Below is a small trained network, with its code and all its weights. Each question gives an input and a class and asks what happens when units are switched off, that is, made to give their printed mean instead of their output.

import numpy as np


def w(rows, s, z=0):
    codes = np.array(rows[::2]) - 128.0
    scale = np.full(codes.shape[1], s)
    scale[-1] = z or s
    return codes * scale


def f(y):
    return np.maximum(y, 0)


def log_softmax(a):
    a = a - a.max(-1, keepdims=True)
    return a - np.log(np.exp(a).sum(-1, keepdims=True))


def net(x, mask):
    res = np.array(x, float).reshape(1, 5) / 4 @ E
    y = f(res @ A[0][:, :-1].T + A[0][:, -1])
    res = res + np.where(mask, y, B[0][:, -1]) @ B[0][:, :-1]
    return log_softmax(res[-1] @ U[:, :-1].T + U[:, -1])


A, B = {}, {}
E = w([
[94,54,158,216],'x0',
[232,163,138,172],'x1',
[116,159,82,109],'x2',
[154,209,255,146],'x3',
[164,55,129,55],'x4',
],0.0081)
A[0] = w([
[95,74,152,157,3],'n1',
[74,141,176,211,223],'n2',
[114,88,208,67,143],'n3',
[130,164,62,35,158],'n4',
[82,36,68,146,89],'n5',
[52,45,79,172,133],'n6',
[91,96,112,73,15],'n7',
[189,193,102,231,171],'n8',
[81,136,68,100,31],'n9',
[10,253,120,179,191],'n10',
[100,87,191,39,19],'n11',
[196,93,199,142,64],'n12',
],0.015,0.0038)
B[0] = w([
[114,125,99,128,166],'n1',
[57,126,172,90,215],'n2',
[143,147,159,64,177],'n3',
[137,119,27,137,207],'n4',
[74,157,94,151,243],'n5',
[44,133,104,164,252],'n6',
[91,167,109,138,173],'n7',
[172,214,127,179,208],'n8',
[95,101,137,128,177],'n9',
[165,62,166,2,232],'n10',
[147,200,139,80,168],'n11',
[111,82,176,158,177],'n12',
],0.033,0.013)
U = w([
[214,231,88,61,71],'0',
[180,96,63,100,153],'1',
[52,151,74,130,98],'2',
[150,152,254,84,252],'3',
[145,219,210,243,57],'4',
],0.007,0.0031)

Each question gives the input, the list of numbers given to net, and the class t.
The units are the neurons (one row each of A and B). Each row of codes is followed by its name. A weight is (code - 128) times the scale printed after its matrix; where a second scale follows, it is the last column's (A, B and U).
mask holds one flag per neuron, in row order. A switched-off neuron (its flag False) gives its mean, the last column of its row in B, instead of its output. The means were averaged over made-up inputs and are rounded, as every weight is.
A unit's drop is (log p(t) with every unit on - log p(t) with that unit switched off) / (log p(t) with every unit on - log p(t) with every unit switched off).
The circuit of an input: a set's keep is (log p(t) with only the set's units on - log p(t) with every unit switched off) / (log p(t) with every unit on - log p(t) with every unit switched off). Starting from all 12 units, units are removed one at a time, each time the one whose removal leaves the highest keep (on an exact tie, the one counted first), for as long as the keep stays at least 0.8.
circuit, biggest first: the units of the circuit, biggest drop first
unit that matters most: the unit with the biggest drop
top k neurons: the k neurons with the biggest drops, biggest first
drop of u: that unit's drop, to one decimal
input [-3,2,-6,-1,-3], class 4: circuit, biggest first : [n10 n4 n8]
input [1,5,0,-2,-8], class 3: top 3 neurons : [n10 n4 n2]
input [0,5,7,8,2], class 4: circuit, biggest first : [n8]
input [0,7,1,-5,0], class 4: circuit, biggest first : [n10 n8]
input [4,5,6,-3,2], class 4: circuit, biggest first : [n10 n4 n2]
input [-6,7,0,-8,7], class 1: circuit, biggest first : [n6 n4]
input [4,4,0,5,2], class 4: circuit, biggest first : [n10 n8]
input [2,4,0,-5,-8], class 3: circuit, biggest first : [n10 n4]
input [-7,7,8,-7,-1], class 0: top 3 neurons : [n6 n8 n12]
input [-4,-7,6,4,-2], class 0: top 3 neurons : [n4 n6 n12]
input [0,3,0,3,-1], class 4: top 3 neurons : [n8 n10 n3]
input [-2,2,7,4,-3], class 0: top 2 neurons : [n8 n12]
input [2,3,-5,1,3], class 3: top 2 neurons : [n6 n5]
input [0,-2,6,5,3], class 0: top 2 neurons : [n2 n12]
input [-8,-2,4,2,-8], class 0: unit that matters most : n4
input [4,4,5,-2,-5], class 3: drop of n2 : 0.1
input [-6,2,-7,1,-1], class 4: drop of n4 : 0.1
input [5,8,-3,3,-2], class 4: drop of n8 : 0.3
